Each row has a hidden value; after the row comes its tier, the name of the range that the value falls in. Each part has its own.
[113, -105, -8, -10, -291, 43, 58, -20, -47, 165, -89, 105, -57, -122, 155, -267, -72, -30, 95, -56, 10, -135, 121, 92, -19, -143, 83, -185, -126, -16, -47, 108, -67, 79, -25, 69, 94, -58, -103, -28, 110, -166, 153, 136, -152, 50, -156, -43, -263] -> <91>
[201, 27, 247, -112, -86, 402, -202, -6, 65, 43, 131, -75, -201, 164, 83, 306, 496, -32, -450, -136, 17, -145, -385, -190, -273, -72, -138, -88, -73, -1, 439, -75, 222, 329, 368, -174, 16, 556, -38, 332, -308, 217, -96, -335, -130, -579, -19, -375, -47] -> <90>
[-41, 79, -114, -28, -88, -182, 48, -33, -101, 25, 83, -49, 37, -33, -90, 86, -42, -77, -188, -98, -51, 1, -29, -36, -50, 108, -21, 127, -72, 11, 123, -53, -37, 141, 104, -107, -74, 86, 23, -102, -45, -99, 77, 113, -150, -16, 111, -14, -82] -> <107>
[-18, 199, 157, -109, -315, 283, 38, 23, 186, -49, 28, 337, 130, 121, -196, 151, -415, 303, 139, -34, -233, 28, 29, -36, 174, 64, 183, 167, 217, 26, -51, 137, -186, -78, 230, -102, 157, -39, -182, 10, 134, 376, 275, -47, -254, 278, -49, 107, -234] -> <107>
[63, 0, -14, -164, -117, 5, -24, -60, 66, -10, 26, 60, -80, 78, 132, 28, 107, -91, -300, -60, -11, -143, -101, 2, -91, -83, 36, -190, -161, 81, 164, -25, -110, 184, 115, 72, -105, 350, -104, 21, -29, 151, 139, -183, -41, -98, 93, -53, -138] -> <104>
[-129, 277, 33, -29, -90, -275, 282, -135, 188, 75, 119, -82, 6, 97, -94, 164, -124, -144, -90, -177, -194, -26, 36, -35, 5, 84, 190, 86, -47, 58, 124, -81, -201, 2, 103, -2, -160, 331, 165, 153, -90, 209, 302, -117, 96, 41, 309, 138, 49] -> <99>
[98, 89, 111, 32, -45, 257, -211, 95, 162, -132, 198, 104, -27, 120, 45, 389, 99, 7, -257, 37, -110, -10, -170, -50, 3, 82, -123, 23, 48, 39, 96, 60, -38, 110, 228, -82, 73, 161, -208, 168, -87, 277, -25, -212, -116, -105, -165, -133, -59] -> <107>
[58, 33, -116, -119, -146, -91, 58, -113, -77, -43, 54, 48, 59, -48, 79, -68, -99, 9, 65, -84, -67, -57, 150, 39, 119, 105, 27, 16, -99, 100, -63, 12, -47, 97, -12, 3, 38, -159, -31, -285, 141, -103, 131, 180, -129, 172, -37, 143, -114] -> <102>
[-18, 97, -51, -130, -231, 178, 28, 7, -49, -19, 133, 180, 149, -31, -176, -23, -175, 177, 130, -160, -117, 55, 118, 76, 220, 211, 7, 159, 85, 27, -88, 8, 9, 54, 23, -118, 182, -313, 33, -243, 166, -30, 257, 257, -211, 157, -103, 171, -184] -> <91>
[8, -184, -43, 489, -434, -40, 49, -126, 54, 453, -212, 109, 7, -298, 131, -512, -57, -236, 302, 47, -61, -114, 38, 231, 59, -122, -4, -55, -23, -133, -230, 201, -188, 32, -89, 91, 346, -279, -2, 372, -19, -417, 59, 272, -188, 91, -262, -136, -235] -> <107>
[164, 81, 16, -21, -229, -87, 21, -25, 57, -60, 28, 101, 17, -14, 223, 26, -78, -7, -71, 113, -40, -99, 143, 38, 3, 81, 24, -9, -55, 124, 116, 112, -13, -125, 139, 235, 15, -50, -142, -71, 92, -27, -121, -7, -47, 277, -148, 58, -183] -> <107>
[23, 74, -115, -54, 33, -169, 57, -89, 63, -3, 115, -21, -23, 53, 82, 10, 41, -113, -168, -60, -83, -73, 17, 52, 47, -3, 21, -71, -184, 75, -45, -32, -133, 93, 57, 12, -65, 186, -23, -90, -14, 73, 225, -10, 18, -24, 174, 110, 55] -> <104>
[-52, 94, -27, 560, -321, -288, 258, -390, 84, 273, -36, -111, 87, -234, 76, -181, -96, -261, 421, -46, -201, -113, 182, 76, 49, 200, 7, 294, 11, -19, -143, -6, -176, -56, -131, 70, 206, -319, 169, 255, 27, -264, -124, 195, -80, 203, 11, 52, 24] -> <102>
[17, 235, 235, -16, -276, 199, -70, 136, 259, 8, -45, 298, 45, 153, -164, 203, -311, 167, -35, 10, -248, 17, -55, -85, 111, 7, 108, 136, 188, 34, 43, 219, -188, -94, 338, -89, 139, 161, -134, 232, -58, 380, 241, -1, -161, 195, -123, 2, -212] -> <106>
[710, -43, 256, -488, -155, 649, -240, -302, 102, -176, 44, 246, -163, 236, 595, -231, 252, 356, 315, 44, 61, -390, 221, -30, 251, -120, 94, -370, -218, 246, -141, 253, 470, 98, 296, 184, 337, -127, -357, -450, 164, 195, -125, -166, -54, 33, -392, 195, 1] -> <91>
[29, 104, -146, -106, -86, 67, -157, -24, -44, -217, 156, 186, 178, 30, -77, 131, -92, 132, -89, -2, -118, 37, 32, 37, 227, 295, -143, 215, 39, 130, -67, 9, -24, 81, 102, -74, 127, -261, -100, -355, 135, 43, 46, 197, -209, 221, -78, 175, -103] -> <99>
[-28, 140, -154, -1, -105, 35, -15, 59, -147, -64, 224, 69, 192, -81, -225, 49, -45, 129, -9, -132, -97, 111, 133, 97, 193, 360, -182, 326, 57, 30, -44, -73, 107, -3, 18, -147, 180, -410, 127, -337, 134, -183, 114, 438, -189, 115, -60, 187, -85] -> <90>
[-73, 94, -146, 217, 78, -316, 139, -51, -66, 115, 103, -119, -25, -52, -151, 42, -139, -155, -71, -108, -57, -45, 101, 14, -100, -13, 36, 116, -167, -121, -97, -61, -137, 99, -8, -172, -132, 150, -60, -76, -27, -44, 152, 124, -70, -113, 290, 27, 93] -> <91>
[74, 188, 85, -236, -277, 254, -80, -22, 105, -163, 31, 333, 151, 124, -99, 101, -311, 292, 138, -44, -205, 2, 100, -37, 289, 184, 79, 160, 152, 145, -69, 147, -64, -11, 203, -62, 194, -197, -131, -230, 165, 260, 207, 123, -221, 354, -168, 211, -219] -> <107>
[496, -2, 71, -257, -65, 256, -178, -407, -20, -218, 33, 67, -79, 109, 479, -117, 163, 139, 360, -45, -44, -324, 264, -87, 250, 70, -20, -131, -235, 267, -218, 123, 251, 220, 72, 40, 237, -257, -211, -513, 181, 51, -143, 75, -86, 111, -267, 223, 85] -> <107>
[-134, 74, -131, -23, -283, -62, 141, -113, 7, 161, 51, 78, 154, -76, -142, -168, -31, -22, -50, -132, -126, 41, -65, 115, 121, 168, 8, 157, 36, 32, 47, -73, -106, 47, 58, -7, 124, -97, 214, 14, 3, -139, 261, 178, -154, 96, 122, 100, -152] -> <104>
[143, 61, -42, -76, -21, 204, -145, -73, 92, -164, 199, 186, -12, 102, 52, 26, 60, 5, -40, -89, 22, -171, 204, 158, 139, 135, -49, -120, -130, 54, -116, -7, 59, 136, -62, 98, 29, -65, -202, -282, 181, 212, 75, -63, 68, -2, -55, 211, -40] -> <102>
[-10, 49, -117, -46, -72, -213, 163, 137, -37, 290, 170, -128, -56, -98, -24, -228, 197, -243, -211, -188, 59, 27, 92, 220, 29, 28, -1, -138, -189, -60, 101, -22, 157, 17, 17, 76, -15, 68, 311, 51, -155, -381, 321, 259, 162, -177, 5, 80, -35] -> <106>
[-95, 271, 54, 152, -97, -401, 387, -90, 103, 255, 65, -213, -57, -17, -95, 3, -77, -214, 24, -228, -158, -44, 188, -2, -72, 29, 164, 112, -114, -23, 107, -70, -99, -94, 35, -20, -115, 250, 299, 200, -116, -39, 287, 138, 144, -36, 285, 112, 81] -> <90>
[-14, 125, -120, 326, -295, -316, 150, -204, -18, 121, -49, 54, 193, -150, -27, -112, -246, -2, 78, 174, -136, -17, 66, 39, 12, 197, -4, 403, 67, 16, 14, 59, -110, -216, 182, 98, 131, -238, -28, -6, 39, -225, -224, 196, -245, 380, 105, 62, -93] -> <99>
[40, 9, -240, 46, -10, -135, -148, -159, -107, -99, 10, 92, 104, -24, -10, -59, -42, -8, -87, 12, -92, -74, 5, 14, 121, 134, -152, 162, -123, 92, -164, -5, -124, 180, 47, -109, 81, -126, -132, -349, 81, -50, 28, 264, -228, 113, 95, 113, -12] -> <104>
[-1, 121, -15, 2, 112, -11, 114, -159, 178, 28, 165, 14, -73, 138, -39, 43, -87, -58, 66, -173, -122, -127, 110, 58, 97, -98, 167, -116, -173, -35, -251, -32, -182, 154, -16, -126, -59, 259, -120, -55, 30, 331, 400, -149, 66, -143, 282, 180, 177] -> <99>
[-70, -104, 36, 74, -375, -17, 0, -4, -68, 341, -232, 50, -143, -96, -123, -222, 83, -239, -314, -205, 92, -202, -172, -7, -359, -202, 38, -151, -132, -145, 342, -37, -104, 326, 45, -27, -119, 462, 16, 317, -149, -96, 116, 2, -153, -320, 107, -327, -384] -> <106>
[1, 64, -51, -73, -71, -55, -36, 36, -74, -26, 96, -17, 17, 19, -61, 217, -17, -4, -281, -36, -68, 28, -160, -103, -82, 55, -42, 114, -27, 17, 172, -15, -40, 156, 227, -165, -52, 180, -76, -27, -95, 3, 43, 2, -229, -69, 56, -120, -98] -> <107>
[96, -46, -2, -75, -330, 9, 142, -45, -36, 82, -64, 139, -5, -88, 141, -175, -196, 66, 71, -1, -1, -122, 145, 62, -60, -104, 160, -116, -75, 12, 36, 82, -97, -22, 31, 133, 17, -38, -175, -94, 187, -71, 86, 7, -186, 183, -64, -5, -302] -> <107>
[-85, 127, -3, -47, -163, -118, 73, 13, 110, 368, 74, -54, -46, 58, -205, -139, 226, -248, -407, -170, 26, -10, -234, 96, -55, 12, 56, -28, -66, -97, 320, -19, 146, 135, 303, 5, -45, 451, 299, 355, -410, -137, 245, -36, 104, -307, 202, -60, -36] -> <102>
[92, 111, -16, -34, -127, 13, -199, 0, 38, -93, -44, 217, 70, 72, -48, 51, -193, 71, -30, 32, -143, -45, 38, -43, 181, 100, -46, 128, 9, 95, -95, 180, -83, 79, 201, -92, 125, -62, -170, -173, 12, 101, 85, 221, -180, 217, -133, 96, -124] -> <107>
[375, -250, 89, -38, -229, 100, -13, 10, -50, 194, -168, 12, -224, -119, 557, -327, 152, -25, 61, 101, 57, -221, 55, 30, -108, -416, 51, -434, -273, 46, -42, 239, 13, 49, 110, 120, 169, 73, -232, 60, 28, -254, 34, 67, -172, -64, -335, -219, -214] -> <90>
[61, -76, 144, 373, 49, 305, -451, 187, 156, 162, 8, 44, -199, 81, -77, 275, 321, -222, -466, 19, -64, -70, -496, -93, -199, -214, -276, -61, -36, -179, 60, 123, -108, 386, 303, -354, 131, 534, -244, 599, -429, 219, 11, -146, -198, -608, -129, -508, -4] -> <106>
[105, 77, -151, 107, -6, -249, 74, -229, -191, -49, 56, -116, 39, -109, 64, -36, -97, -36, 228, -117, -106, -105, 273, -56, 72, 164, -63, 208, -175, 74, -189, -37, -9, 113, -85, -142, 49, -275, -8, -407, 150, -196, -18, 385, -160, 118, 47, 162, 78] -> <106>
[78, 78, -80, -114, -30, -20, -2, 79, 28, -3, 262, 0, -33, 26, 47, 23, 198, -136, -287, -97, 80, -52, 103, 179, 19, 140, -54, -127, -150, 23, 142, -49, 168, 44, 33, 161, -70, 66, 45, -103, -15, -75, 88, -20, 151, -97, -28, 111, -53] -> <107>
[104, -17, 0, 351, 70, 83, -331, 166, 67, 32, 33, 84, -88, 13, -12, 146, 120, -121, -279, 95, -59, -64, -136, 20, -58, -80, -255, 21, -84, -89, -100, 136, -94, 137, 167, -183, 128, 166, -266, 179, -153, 84, -27, 111, -142, -230, -127, -206, 0] -> <90>
[230, 155, 54, 86, -68, -135, 9, -197, 23, -142, 23, -36, -48, 10, 249, 88, -26, -47, 176, -44, -133, -204, 321, -79, 48, 136, -47, 80, -162, 179, -67, 45, -15, -8, -19, 63, 39, -120, -77, -230, 148, 59, -111, 185, 6, 189, -95, 159, 31] -> <90>
[-115, 23, -30, 8, -278, -74, 28, -62, -60, 214, -59, 3, -24, -47, -194, -59, 52, -187, -269, -213, 11, -88, -155, -21, -185, 29, 10, 39, -53, -74, 296, -84, -43, 285, 84, -79, -94, 296, 109, 170, -149, -85, 112, 28, -133, -201, 144, -163, -240] -> <107>
[-21, 82, 22, 173, -234, -211, 35, -39, -7, 143, -115, -30, -58, -73, -22, -33, 19, -220, -142, -133, -64, -135, 53, -26, -156, 31, -50, 55, -105, 15, 192, -11, -117, 105, 9, 11, -51, 180, 90, 148, -60, -75, 40, 196, -40, -32, 29, -88, -188] -> <90>
[-361, 191, -3, 497, -576, -213, 232, -325, 176, 471, -147, 79, 141, -135, -452, -263, -16, -347, -120, -218, -90, -135, -130, 143, -194, 277, 25, 382, 143, -156, 363, -198, -182, 54, -3, 151, 6, 189, 384, 591, -178, -66, -25, -2, -9, -36, 401, -59, -252] -> <104>
[-354, 389, 178, 435, -494, -260, 269, -255, 320, 406, -92, 10, 63, -3, -485, 0, -110, -402, -44, -327, -195, -117, -12, 25, -136, 314, 125, 376, 171, -112, 385, -132, -183, 31, 26, 91, -85, 337, 455, 692, -261, 148, 100, -41, 178, -20, 330, 17, -154] -> <107>
[10, 25, -38, 39, -11, 32, -157, -6, 103, -11, 78, 72, -45, 76, 4, 119, 99, -138, -276, -41, -67, -77, -144, 23, 4, -10, -81, -69, -98, 16, 11, 16, -137, 229, 109, -76, -9, 258, -125, 92, -103, 164, 136, -84, -57, -152, 33, -64, -34] -> <99>
[188, 193, 57, 56, -162, -87, -54, -287, 159, -158, 21, 80, 25, 82, 223, 87, -2, -71, 71, 33, -138, -214, 189, -35, 110, 232, -33, 111, -73, 221, 25, 56, -25, -14, 86, 199, 53, -58, -79, -114, 79, 163, -193, -13, 48, 278, -64, 191, -3] -> <99>
[126, 219, 211, -172, -317, 449, -288, -8, 284, -119, -69, 507, 120, 237, -160, 41, -282, 288, 144, -17, -235, -66, 35, -17, 393, 147, 53, 121, 208, 131, -137, 286, -52, 28, 306, -62, 324, -108, -186, -58, 50, 445, 239, 102, -156, 315, -274, 215, -222] -> <107>
[-97, 65, -50, -96, -178, -51, 30, -72, -118, 127, 51, -62, 24, 21, -230, 137, 88, -44, -423, -137, -4, -2, -336, -137, -233, 61, -9, 184, -5, -58, 406, -142, 39, 271, 305, -202, -119, 390, 63, 107, -228, -39, 7, -103, -270, -261, 282, -226, -140] -> <102>
[-56, -4, -22, 114, -257, -178, -8, 19, -85, 155, -133, -2, -67, -97, -73, -19, 3, -217, -289, -118, 6, -121, -72, -49, -267, -34, -42, 11, -107, -44, 278, -30, -135, 203, 41, -23, -130, 281, 0, 156, -84, -100, 14, 107, -141, -114, 55, -215, -286] -> <106>
[452, 29, 77, -306, 65, 315, -156, -426, 14, -204, 104, 43, -140, 195, 351, -93, 182, 122, 353, -187, -23, -362, 282, -76, 242, 11, 43, -206, -299, 195, -286, 50, 256, 340, 14, -67, 151, -84, -213, -545, 166, 216, 38, -13, 3, -92, -93, 275, 194] -> <107>
[114, 63, 162, 6, -114, 125, -184, 58, 137, 297, -8, -33, -210, 132, -52, -61, 480, -253, -507, -161, 71, -165, -281, 4, -180, -107, -106, -159, -150, -69, 383, 25, 236, 253, 339, -33, 11, 615, 164, 436, -455, 15, 86, -71, 113, -542, 38, -234, -47] -> <90>
[56, 8, 3, -12, -186, -96, 42, 18, -21, 155, -43, -3, -96, -55, 58, -131, 52, -161, -117, -141, 3, -124, 75, 42, -83, -65, 22, -132, -165, 0, 108, 30, -26, 125, 13, 37, -33, 157, 48, 46, -37, -118, 167, 146, -9, -84, -38, -42, -175] -> <106>
[-144, 106, -302, 127, -79, -244, 124, -6, -277, 105, 190, -60, 256, -187, -342, -32, -176, 76, -15, -66, -99, 205, 6, 57, 118, 316, -118, 496, 66, -83, -66, -85, 58, -3, 112, -272, 135, -391, 158, -298, 6, -428, 76, 491, -345, 112, 149, 102, -8] -> <91>
